Look-ups in named tables: a row name and a column name give one cell, copied from the table.

seb
           kos    bar  pezados   fula    fis  durogog    sor    zuz   roga
moniba   57572  73153    81029  60853  36762    97426  62502  56062  59440
vefipu   20947  39220    58513  60068  96337    46281  76806  66830  83110
pokebu   76668  64774    64751  78057  55211    72584  78655  80765  76644
vudazi   65441  61595    66804  83545  51190    68241  72434  78585  78149
fil      88846  63926    48134  65120  76230    71891  74641  65801  65874
bege     82519  49383    63746  84519  58486    74484  78129  94139  83417
sebidup  70236  66447    70685  60185  72524    71309  60965  81511  75480
pimik    46690  65229    50990  62561  76772    61975  69649  62961  70845
sesekuz  83324  73432    84175  55912  38706    56288  48982  58834  48797
kor      83813  76636    71741  64451  34871    70949  57409  92722  69198
bekama   29090  67927    61569  56092  86874    70527  43899  40870  59372
letad    97245  63195    52244  69896  55901    67112  81263  91834  75223

sor of moniba is 62502
pezados of pimik is 50990
pezados of sebidup is 70685
bar of sebidup is 66447
bar of vudazi is 61595
kos of bekama is 29090
pezados of letad is 52244
sor of bekama is 43899
durogog of pokebu is 72584

lalit
         vafatum   berek     ful  mupumak      vaf      zos   segub
guf       18.372  12.550  42.151  -21.349  -12.537  -36.084   1.036
vubob    -27.957  -7.114  37.314    4.249  -10.765    3.202   8.851
vita      18.548  13.136  42.170  -39.481  -79.835  -28.768  69.450
sug       15.313  14.623  41.832  -37.293  -76.724  -30.245  69.550
zil       27.513  16.193  43.106  -30.806  -75.990  -11.594  73.964
pevatu    31.977  11.126  43.572    9.769   11.277   20.066  -4.885
nogas     21.822  11.114  42.511  -33.092  -75.970  -14.397  67.665
sageseb   34.614  11.282  43.847    6.667    9.247   16.891  -5.359
sagi      10.012  16.790  41.278  -31.355  -68.035  -30.083  67.037
guz      -29.835  -5.767  37.118    4.251  -10.513    0.343  10.220
zer       27.001  27.667  43.052  -24.126  -64.605  -18.556  77.472

guz, berek -> -5.767
zer, segub -> 77.472
guz, mupumak -> 4.251
sageseb, vaf -> 9.247
nogas, zos -> -14.397
sageseb, zos -> 16.891
vubob, berek -> -7.114
sagi, vaf -> -68.035
pevatu, mupumak -> 9.769
sug, vaf -> -76.724
zer, vafatum -> 27.001

luseke:
	dedubi	zozodod	kagiba
mef	5.6	2.7	6.3
duzo	9.1	5.7	8.8
rikog	5.7	5.1	2.4
gov	7.5	7.1	2.5
votem	5.4	5.9	7.9
kosuzes	8.4	7.8	6.8
zan	7.2	4.7	8.3
mepeb	5.0	5.2	9.6

votem, zozodod => 5.9
mef, zozodod => 2.7
gov, zozodod => 7.1
duzo, zozodod => 5.7
mef, dedubi => 5.6
rikog, dedubi => 5.7
mepeb, kagiba => 9.6
mepeb, zozodod => 5.2
gov, kagiba => 2.5
rikog, zozodod => 5.1
kosuzes, dedubi => 8.4
votem, kagiba => 7.9
kosuzes, kagiba => 6.8
rikog, kagiba => 2.4

busev.csv
,zevobop,zuv,nasuzo,puf
dil,118,147,152,172
golumen,64,118,232,167
pek,104,150,178,182
dubu,104,152,180,184
pivino,105,164,181,195
vil,105,131,168,163
lek,137,88,95,108
sus,119,147,153,173
vep,131,103,112,125
rak,119,109,136,136
taf,116,149,158,176
poriti,110,153,169,181
loz,92,125,189,162
sevakig,122,165,155,187

zevobop of loz is 92
zevobop of vil is 105
puf of dubu is 184
zevobop of dubu is 104
zevobop of taf is 116
puf of pek is 182
zevobop of sus is 119
nasuzo of dil is 152
nasuzo of lek is 95
zuv of loz is 125

lov:
|  | koligef | kiga | nal | sev | ginetaz | tud |
|---|---|---|---|---|---|---|
| zadi | 188 | 191 | 64 | 23 | 216 | 46 |
| zil | 173 | 191 | 179 | 42 | 204 | 99 |
| gavirod | 193 | 122 | 115 | 207 | 32 | 104 |
| nar | 212 | 197 | 64 | 56 | 187 | 21 |
| netisaz | 196 | 217 | 30 | 67 | 203 | 35 |
| sunapo | 210 | 41 | 82 | 31 | 209 | 59 |
| rup | 215 | 217 | 131 | 205 | 117 | 61 |
| tedeto | 201 | 213 | 111 | 209 | 43 | 165 |
| defa | 189 | 187 | 63 | 50 | 222 | 33 |
| tifedu | 178 | 175 | 46 | 59 | 203 | 51 |
| ged | 208 | 171 | 193 | 31 | 65 | 57 |
| gaz | 196 | 200 | 48 | 103 | 187 | 33 |
| mip | 68 | 58 | 97 | 205 | 219 | 218 |
| gazepi | 45 | 66 | 54 | 170 | 105 | 62 |

tifedu, koligef => 178
nar, kiga => 197
mip, kiga => 58
zil, tud => 99
netisaz, nal => 30
tedeto, koligef => 201
netisaz, koligef => 196
zil, koligef => 173
netisaz, tud => 35
rup, nal => 131
nar, sev => 56
rup, kiga => 217
tifedu, ginetaz => 203
ged, kiga => 171
netisaz, sev => 67
sunapo, tud => 59
defa, sev => 50
Row with the largest nal: ged

